[[ 33.5  43.9]
 [-30.9 -31.2]
 [-29.9 -47.1]
 [-34.2 -51.1]
 [ 17.7  26.5]
 [-14.4 -12.2]
 [  4.3 -16.7]
 [-24.7 -47.4]
 [ 26.6  40.9]
 [ 25.4  28.6]
 [ 11.3  22.4]]
:
[[ 11.3  22.4]
 [ 33.5  43.9]
 [-30.9 -31.2]
 [-29.9 -47.1]
 [-34.2 -51.1]
 [ 17.7  26.5]
 [-14.4 -12.2]
 [  4.3 -16.7]
 [-24.7 -47.4]
 [ 26.6  40.9]
 [ 25.4  28.6]]

[[ 20.7 -20.4 -24.8 -24.2  22.6  25.5  12.0]
 [ -5.9 -17.9  26.6  23.1 -33.0 -22.2  27.9]
 [ 45.9 -47.7 -47.3 -43.4  35.9  49.1  33.8]
 [-15.7  -1.7  31.5  32.8 -30.7 -43.6  19.0]
 [ -9.6   7.5  10.5  13.1  -7.0 -21.6   0.4]
 [ 30.8 -31.1 -35.3 -33.9  30.7  36.4  19.4]]
:
[[ 30.8 -31.1 -35.3 -33.9  30.7  36.4  19.4]
 [ 20.7 -20.4 -24.8 -24.2  22.6  25.5  12.0]
 [ -5.9 -17.9  26.6  23.1 -33.0 -22.2  27.9]
 [ 45.9 -47.7 -47.3 -43.4  35.9  49.1  33.8]
 [-15.7  -1.7  31.5  32.8 -30.7 -43.6  19.0]
 [ -9.6   7.5  10.5  13.1  -7.0 -21.6   0.4]]

[[ 52.0  -9.2]
 [-38.0  16.5]]
:
[[-38.0  16.5]
 [ 52.0  -9.2]]

[[ 26.1 -11.6  -4.8  27.7  28.8 -28.8 -36.5  19.9]
 [ 40.7 -18.5  -8.1  43.2  43.5 -44.4 -54.7  30.3]
 [-19.6  34.1 -33.8 -40.9 -40.0  37.4  42.1  19.8]]
:
[[-19.6  34.1 -33.8 -40.9 -40.0  37.4  42.1  19.8]
 [ 26.1 -11.6  -4.8  27.7  28.8 -28.8 -36.5  19.9]
 [ 40.7 -18.5  -8.1  43.2  43.5 -44.4 -54.7  30.3]]

[[ 17.0 -42.2  57.0 -31.3  15.5  32.0  50.8  44.0  11.1  13.4  53.4]
 [-11.9  -3.5  -0.6 -51.1 -32.8   8.4 -47.0 -11.9 -22.1 -11.4  -6.3]
 [ 41.5 -42.8 -15.6 -52.5 -21.0  32.9  48.6  11.3  -3.2  26.2  27.6]
 [-42.8  11.3  25.0  28.4   0.6  -3.8 -37.7  55.7 -45.0 -56.9  -0.7]
 [ -7.2  14.7 -44.3 -54.3 -43.4   8.6  41.4 -55.1 -22.3 -35.5   1.6]
 [ 43.4  15.7  55.5 -25.4  44.8  40.5   1.7  34.3  55.2  28.8 -15.4]
 [ 13.9 -19.1   3.2  30.9  29.1  17.1 -51.8 -37.3   5.5  32.5  -8.4]
 [-28.7   4.8 -21.0 -42.0  54.1  52.5  22.7 -30.0 -31.0  12.2   8.0]]
:
[[-28.7   4.8 -21.0 -42.0  54.1  52.5  22.7 -30.0 -31.0  12.2   8.0]
 [ 17.0 -42.2  57.0 -31.3  15.5  32.0  50.8  44.0  11.1  13.4  53.4]
 [-11.9  -3.5  -0.6 -51.1 -32.8   8.4 -47.0 -11.9 -22.1 -11.4  -6.3]
 [ 41.5 -42.8 -15.6 -52.5 -21.0  32.9  48.6  11.3  -3.2  26.2  27.6]
 [-42.8  11.3  25.0  28.4   0.6  -3.8 -37.7  55.7 -45.0 -56.9  -0.7]
 [ -7.2  14.7 -44.3 -54.3 -43.4   8.6  41.4 -55.1 -22.3 -35.5   1.6]
 [ 43.4  15.7  55.5 -25.4  44.8  40.5   1.7  34.3  55.2  28.8 -15.4]
 [ 13.9 -19.1   3.2  30.9  29.1  17.1 -51.8 -37.3   5.5  32.5  -8.4]]

[[-30.4  -8.5  19.1  -2.5  20.3 -47.8 -18.3  33.8 -11.0   9.8  38.8  -2.9
   11.8 -35.4]
 [-21.4 -30.5   3.5  -6.5  23.4 -21.3  -1.0  42.4 -22.8  -5.4  49.7 -12.3
   15.5 -36.2]
 [-33.0 -30.9  45.3  20.2  32.0 -18.9 -23.1  36.8 -34.3 -11.3  55.2 -19.4
   19.6 -31.4]]
:
[[-33.0 -30.9  45.3  20.2  32.0 -18.9 -23.1  36.8 -34.3 -11.3  55.2 -19.4
   19.6 -31.4]
 [-30.4  -8.5  19.1  -2.5  20.3 -47.8 -18.3  33.8 -11.0   9.8  38.8  -2.9
   11.8 -35.4]
 [-21.4 -30.5   3.5  -6.5  23.4 -21.3  -1.0  42.4 -22.8  -5.4  49.7 -12.3
   15.5 -36.2]]

[[ 19.6  16.3 -34.2   0.2   1.2]
 [ -5.5 -15.7  19.6   7.9  11.2]
 [-16.1  -0.6   4.1 -11.0 -13.6]
 [ 14.7 -14.3   6.3  21.6  25.0]
 [ 44.9 -20.4  -9.0  47.7  48.0]]
:
[[ 44.9 -20.4  -9.0  47.7  48.0]
 [ 19.6  16.3 -34.2   0.2   1.2]
 [ -5.5 -15.7  19.6   7.9  11.2]
 [-16.1  -0.6   4.1 -11.0 -13.6]
 [ 14.7 -14.3   6.3  21.6  25.0]]

[[ -6.7  49.9  -2.6 -31.6   5.1   1.2  12.6  15.8  39.8   9.7 -19.1  16.1
  -24.0 -35.9  23.5  34.9]
 [ -5.2  55.5 -14.2 -27.8  13.2  -8.5   6.3  14.3  27.9  -2.8 -18.3  25.6
  -20.5 -29.3  16.6  49.9]
 [-25.5  41.3   4.3 -31.9   9.4  18.4  -4.1  21.3  27.5   7.1 -20.7  14.6
  -30.7 -49.3  25.3  49.0]]
:
[[-25.5  41.3   4.3 -31.9   9.4  18.4  -4.1  21.3  27.5   7.1 -20.7  14.6
  -30.7 -49.3  25.3  49.0]
 [ -6.7  49.9  -2.6 -31.6   5.1   1.2  12.6  15.8  39.8   9.7 -19.1  16.1
  -24.0 -35.9  23.5  34.9]
 [ -5.2  55.5 -14.2 -27.8  13.2  -8.5   6.3  14.3  27.9  -2.8 -18.3  25.6
  -20.5 -29.3  16.6  49.9]]
---
[[ 27.1  26.6  18.3 -22.7]
 [ 24.9  24.6  30.7 -46.7]
 [-51.6  22.9  14.1  35.5]]
:
[[ 27.1  26.6]
 [ 24.9  24.6]
 [-51.6  22.9]]

[[-32.9 -48.1 -60.7  51.8  62.2]
 [ 42.3   2.2  -7.3  25.9  -6.4]
 [-34.6 -49.1 -61.0  50.0  60.7]]
:
[[-32.9 -48.1]
 [ 42.3   2.2]
 [-34.6 -49.1]]

[[-23.6  -6.4  -6.6 -17.4  19.3]
 [ 22.3  -8.7  -9.8  15.6 -35.4]
 [ 13.6  52.2  46.2  32.2 -17.0]]
:
[[-23.6  -6.4]
 [ 22.3  -8.7]
 [ 13.6  52.2]]

[[-14.3  17.1   8.1  11.5   0.2]
 [ 61.7 -64.5 -62.8 -57.1  46.6]
 [ 32.4 -33.1 -33.4 -30.5  25.2]
 [-10.2 -13.6  31.3  27.9 -35.3]]
:
[[-14.3  17.1]
 [ 61.7 -64.5]
 [ 32.4 -33.1]]

[[  1.8  18.7]
 [-53.0 -12.7]
 [ 13.7   9.3]
 [  6.1  19.4]
 [-32.7   5.1]]
:
[[  1.8  18.7]
 [-53.0 -12.7]
 [ 13.7   9.3]]

[[-36.0 -19.4 -45.0 -45.2  14.7]
 [-44.5 -21.3  -2.8 -16.4 -22.2]
 [-23.8 -17.5   1.4 -52.8 -29.0]]
:
[[-36.0 -19.4]
 [-44.5 -21.3]
 [-23.8 -17.5]]
